Here is a tiny trained network, its code and every weight. The questions are about switching its units off for an input and a class, where a switched-off unit gives its printed mean instead of its output.

import numpy as np


def w(rows, s, z=0):
    codes = np.array(rows[::2]) - 128.0
    scale = np.full(codes.shape[1], s)
    scale[-1] = z or s
    return codes * scale


def norm(h):
    return h / np.sqrt((h * h).mean(-1, keepdims=True) + 1e-5)


def f(y):
    return np.maximum(y, 0)


def log_softmax(a):
    a = a - a.max(-1, keepdims=True)
    return a - np.log(np.exp(a).sum(-1, keepdims=True))


def net(x, mask):
    res = np.array(x, float).reshape(1, 4) / 4 @ E
    u = 0
    for l in range(3):
        y = f(norm(res) @ A[l][:, :-1].T + A[l][:, -1])
        res = res + np.where(mask[u : u + 12], y, B[l][:, -1]) @ B[l][:, :-1]
        u += 12
    return log_softmax(norm(res)[-1] @ U[:, :-1].T + U[:, -1])


A, B = {}, {}
E = w([
[162,159,96,109,148,184],'x0',
[118,192,246,157,119,116],'x1',
[66,144,93,147,164,215],'x2',
[61,96,118,169,234,57],'x3',
],0.0012)
A[0] = w([
[25,116,156,242,192,55,110],'L0N0',
[85,212,186,140,185,44,38],'L0N1',
[75,55,47,146,150,49,5],'L0N2',
[72,112,92,166,153,35,83],'L0N3',
[161,156,209,127,4,181,23],'L0N4',
[125,123,129,116,116,135,70],'L0N5',
[73,127,31,185,178,229,8],'L0N6',
[111,125,133,99,149,151,47],'L0N7',
[91,27,78,158,141,73,12],'L0N8',
[196,136,229,113,108,13,169],'L0N9',
[196,171,59,52,108,128,53],'L0N10',
[127,138,123,112,119,130,75],'L0N11',
],0.0015,0.0011)
B[0] = w([
[224,109,124,95,163,115,225],'L0N0',
[212,110,187,188,186,153,175],'L0N1',
[99,43,159,133,35,86,170],'L0N2',
[136,81,153,125,117,84,178],'L0N3',
[86,97,153,101,78,16,207],'L0N4',
[137,144,128,138,132,121,128],'L0N5',
[35,147,147,58,153,221,186],'L0N6',
[124,132,130,128,124,134,128],'L0N7',
[128,54,124,124,64,87,161],'L0N8',
[64,131,100,148,130,251,251],'L0N9',
[174,106,126,144,177,91,173],'L0N10',
[108,130,115,129,127,141,128],'L0N11',
],0.0021,0.0014)
A[1] = w([
[197,159,187,81,93,26,137],'L1N0',
[59,88,27,171,200,135,95],'L1N1',
[49,136,74,187,102,163,79],'L1N2',
[85,121,27,131,164,109,8],'L1N3',
[147,181,178,169,7,134,46],'L1N4',
[13,126,169,183,130,120,158],'L1N5',
[43,87,2,100,47,149,99],'L1N6',
[141,156,97,94,179,210,64],'L1N7',
[141,124,119,114,104,24,141],'L1N8',
[220,101,30,73,82,136,132],'L1N9',
[145,138,96,40,126,213,73],'L1N10',
[49,155,135,128,144,215,27],'L1N11',
],0.0018,0.0013)
B[1] = w([
[72,120,86,99,147,250,232],'L1N0',
[64,110,187,54,45,149,209],'L1N1',
[104,127,133,49,183,151,158],'L1N2',
[103,104,247,87,72,156,150],'L1N3',
[40,118,191,33,64,111,217],'L1N4',
[233,96,84,98,156,145,217],'L1N5',
[154,132,222,84,198,166,221],'L1N6',
[114,184,83,196,112,83,181],'L1N7',
[107,154,93,201,113,173,190],'L1N8',
[190,156,133,175,185,143,245],'L1N9',
[129,155,99,204,155,59,199],'L1N10',
[76,185,22,160,162,143,175],'L1N11',
],0.002,0.0013)
A[2] = w([
[99,138,134,129,66,192,166],'L2N0',
[99,177,76,135,148,180,4],'L2N1',
[176,219,132,169,124,147,132],'L2N2',
[205,149,134,120,75,136,180],'L2N3',
[126,94,92,140,110,1,69],'L2N4',
[124,153,165,114,42,147,24],'L2N5',
[112,158,160,103,32,120,42],'L2N6',
[138,164,182,173,169,74,45],'L2N7',
[108,103,59,131,182,106,91],'L2N8',
[137,147,179,145,93,107,193],'L2N9',
[196,146,87,134,116,113,34],'L2N10',
[5,136,158,137,149,97,204],'L2N11',
],0.0034,0.0012)
B[2] = w([
[91,162,142,131,176,57,250],'L2N0',
[87,222,91,185,160,91,187],'L2N1',
[132,26,119,94,84,96,213],'L2N2',
[186,182,125,87,79,89,232],'L2N3',
[75,211,107,217,98,115,180],'L2N4',
[105,137,180,77,121,40,216],'L2N5',
[64,202,241,46,176,2,218],'L2N6',
[226,80,159,189,199,238,173],'L2N7',
[88,139,196,125,62,135,194],'L2N8',
[115,133,151,115,185,109,205],'L2N9',
[204,136,70,151,31,172,162],'L2N10',
[217,132,87,111,82,160,240],'L2N11',
],0.0029,0.0019)
U = w([
[254,151,48,97,46,133,134],'0',
[126,131,124,128,121,131,8],'1',
[213,97,203,206,226,177,134],'2',
[111,207,224,32,104,26,139],'3',
[53,228,40,124,192,193,137],'4',
[61,69,95,216,58,30,129],'5',
[66,28,106,38,134,183,124],'6',
],0.011,0.017)

Each question gives the input, the list of numbers given to net, and the class t.
The units are the neurons (one row each of A and B). Each row of codes is followed by its name. A weight is (code - 128) times the scale printed after its matrix; where a second scale follows, it is the last column's (A, B and U).
mask holds one flag per neuron, layer by layer. A switched-off neuron (its flag False) gives its mean, the last column of its row in B, instead of its output. The means were averaged over made-up inputs and are rounded, as every weight is.
A unit's drop is (log p(t) with every unit on - log p(t) with that unit switched off) / (log p(t) with every unit on - log p(t) with every unit switched off).
unit that matters most: the unit with the biggest drop
top k neurons: the k neurons with the biggest drops, biggest first
k most important neurons of layer l: the k neurons of layer l with the biggest drops, biggest first
drop when u is switched off: that unit's drop, to one decimal
input [-7,-6,1,-8], class 3: unit that matters most : L0N0
input [-7,6,-6,1], class 2: top 3 neurons : (L2N7; L0N1; L1N1)
input [4,-5,-6,3], class 5: 2 most important neurons of layer 0 : (L0N0; L0N2)
input [-7,1,-8,4], class 5: top 2 neurons : (L2N4; L1N6)
input [5,-3,4,7], class 6: top 2 neurons : (L1N1; L0N9)
input [-7,1,-5,2], class 2: 2 most important neurons of layer 0 : (L0N1; L0N4)
input [0,-6,-2,4], class 5: top 2 neurons : (L2N4; L0N9)
input [3,-1,-3,-8], class 3: 2 most important neurons of layer 0 : (L0N4; L0N0)
input [2,-7,6,-6], class 4: 2 most important neurons of layer 2 : (L2N1; L2N11)
input [3,-4,4,5], class 6: 2 most important neurons of layer 1 : (L1N1; L1N3)
input [1,5,-2,1], class 2: drop when L2N7 is switched off : 0.1
input [-8,-6,-8,-1], class 5: 2 most important neurons of layer 2 : (L2N4; L2N11)
input [-4,0,-8,3], class 5: drop when L2N4 is switched off : 0.3
input [-5,-1,8,-8], class 3: unit that matters most : L0N9
input [-1,-6,7,4], class 6: drop when L1N1 is switched off : 0.2
